Below is a small trained network, with its code and all its weights. Each question gives an input and a class and asks what happens when units are switched off, that is, made to give their printed mean instead of their output.

import numpy as np


def w(rows, s, z=0):
    codes = np.array(rows[::2]) - 128.0
    scale = np.full(codes.shape[1], s)
    scale[-1] = z or s
    return codes * scale


def norm(h):
    return h / np.sqrt((h * h).mean(-1, keepdims=True) + 1e-5)


def f(y):
    return y / 2 * (1 + np.tanh(0.7978845608 * (y + 0.044715 * y**3)))


def log_softmax(a):
    a = a - a.max(-1, keepdims=True)
    return a - np.log(np.exp(a).sum(-1, keepdims=True))


def net(x, mask):
    res = np.array(x, float).reshape(1, 5) / 4 @ E
    u = 0
    for l in range(2):
        y = f(norm(res) @ A[l][:, :-1].T + A[l][:, -1])
        res = res + np.where(mask[u : u + 9], y, B[l][:, -1]) @ B[l][:, :-1]
        u += 9
    return log_softmax(norm(res)[-1] @ U[:, :-1].T + U[:, -1])


A, B = {}, {}
E = w([
[70,114,56,88,130,129,162],'x0',
[117,63,187,132,161,119,201],'x1',
[87,169,167,135,131,252,128],'x2',
[114,133,137,126,143,117,124],'x3',
[100,163,176,108,60,109,125],'x4',
],0.0048)
A[0] = w([
[152,120,156,137,155,88,13,180],'0.n0',
[132,65,84,179,202,179,148,174],'0.n1',
[39,112,103,134,116,92,106,1],'0.n2',
[61,143,55,97,98,161,230,103],'0.n3',
[160,145,198,224,86,155,99,92],'0.n4',
[169,149,67,146,254,162,123,141],'0.n5',
[91,181,39,146,124,108,147,26],'0.n6',
[105,123,131,161,66,176,112,120],'0.n7',
[93,174,187,82,62,121,173,111],'0.n8',
],0.0073,0.0008)
B[0] = w([
[67,59,137,77,109,118,104,199],'0.n0',
[191,151,184,154,58,98,158,223],'0.n1',
[206,92,197,139,124,45,143,157],'0.n2',
[210,75,192,182,253,89,53,252],'0.n3',
[175,66,136,166,231,86,86,220],'0.n4',
[142,211,161,107,101,21,121,232],'0.n5',
[119,91,192,103,133,165,98,198],'0.n6',
[102,211,115,100,220,83,107,170],'0.n7',
[253,151,117,144,82,59,186,228],'0.n8',
],0.0063,0.0035)
A[1] = w([
[92,56,45,117,153,85,161,248],'1.n0',
[152,133,72,98,17,165,216,34],'1.n1',
[156,119,164,180,144,138,238,156],'1.n2',
[95,52,119,102,62,63,151,39],'1.n3',
[146,79,151,134,132,129,169,121],'1.n4',
[130,71,233,26,162,125,148,142],'1.n5',
[135,177,169,55,91,96,78,175],'1.n6',
[114,188,105,51,149,133,2,15],'1.n7',
[107,249,202,127,243,214,170,101],'1.n8',
],0.0071,0.0014)
B[1] = w([
[119,136,132,198,129,169,45,173],'1.n0',
[156,2,181,106,199,122,98,117],'1.n1',
[83,163,84,25,152,180,147,229],'1.n2',
[104,191,23,98,131,157,120,205],'1.n3',
[83,189,123,147,137,218,175,178],'1.n4',
[127,74,148,104,104,144,33,243],'1.n5',
[131,162,136,128,204,133,221,241],'1.n6',
[118,67,176,82,122,218,194,238],'1.n7',
[100,103,18,131,77,51,75,252],'1.n8',
],0.0068,0.0039)
U = w([
[101,144,40,109,126,102,74,156],'0',
[168,40,180,161,179,118,90,160],'1',
[190,207,141,99,114,92,205,156],'2',
[104,100,140,22,169,224,187,94],'3',
[162,110,115,76,164,126,132,178],'4',
[115,144,165,151,122,154,145,61],'5',
[141,62,140,251,87,168,246,46],'6',
[72,164,189,201,73,203,156,2],'7',
],0.011,0.0059)

Each question gives the input, the list of numbers given to net, and the class t.
The units are the neurons (one row each of A and B). Each row of codes is followed by its name. A weight is (code - 128) times the scale printed after its matrix; where a second scale follows, it is the last column's (A, B and U).
mask holds one flag per neuron, layer by layer. A switched-off neuron (its flag False) gives its mean, the last column of its row in B, instead of its output. The means were averaged over made-up inputs and are rounded, as every weight is.
A unit's drop is (log p(t) with every unit on - log p(t) with that unit switched off) / (log p(t) with every unit on - log p(t) with every unit switched off).
The circuit of an input: a set's keep is (log p(t) with only the set's units on - log p(t) with every unit switched off) / (log p(t) with every unit on - log p(t) with every unit switched off). Starting from the 12 units with the biggest drops (on a tie, the unit counted first), units are removed one at a time, each time the one whose removal leaves the highest keep (on an exact tie, the one counted first), for as long as the keep stays at least 0.8.
circuit, biggest first: the units of the circuit, biggest drop first
most important unit: the unit with the biggest drop
k most important neurons: the k neurons with the biggest drops, biggest first
top k neurons in layer l: the k neurons of layer l with the biggest drops, biggest first
input [6,5,-6,-3,6], class 0: 4 most important neurons -> 1.n3, 1.n7, 0.n1, 0.n4
input [0,5,-2,-3,-4], class 3: most important unit -> 1.n2
input [1,-2,5,0,-8], class 2: 2 most important neurons -> 0.n5, 0.n1
input [0,-8,5,-5,-8], class 2: circuit, biggest first -> 0.n5, 1.n5
input [8,7,-4,4,-3], class 1: top 2 neurons in layer 0 -> 0.n3, 0.n8
input [8,5,6,-3,2], class 1: 2 most important neurons -> 0.n3, 1.n3
input [-1,8,1,7,-6], class 3: 2 most important neurons -> 1.n2, 0.n8
input [-5,7,4,-4,-6], class 3: 3 most important neurons -> 1.n2, 0.n3, 0.n1
input [3,6,-6,1,-6], class 0: circuit, biggest first -> 1.n3, 1.n0, 0.n3, 0.n4
input [-2,2,-6,-3,6], class 0: circuit, biggest first -> 1.n3, 0.n1, 0.n3
input [-5,7,6,6,-8], class 2: circuit, biggest first -> 0.n1, 0.n5
input [8,-7,-5,-5,-5], class 1: top 4 neurons in layer 1 -> 1.n2, 1.n8, 1.n0, 1.n7
input [5,-4,-3,5,-8], class 2: 3 most important neurons -> 0.n5, 0.n1, 0.n4
input [-2,8,1,-8,-6], class 3: top neuron in layer 1 -> 1.n2
input [4,6,-6,2,3], class 0: circuit, biggest first -> 1.n3, 1.n0, 0.n4
input [3,7,-8,-5,-1], class 0: 2 most important neurons -> 1.n3, 1.n0
input [5,-2,2,-3,8], class 2: top 2 neurons in layer 0 -> 0.n8, 0.n4
input [-3,4,5,1,-6], class 2: circuit, biggest first -> 0.n1, 0.n5
input [-5,-2,5,2,-5], class 0: 4 most important neurons -> 1.n8, 0.n3, 0.n8, 0.n2
input [-1,3,3,4,8], class 2: circuit, biggest first -> 0.n8
input [-6,2,7,-4,2], class 0: 2 most important neurons -> 1.n8, 0.n3
input [-4,1,-4,-3,0], class 0: circuit, biggest first -> 0.n3, 1.n3, 0.n0
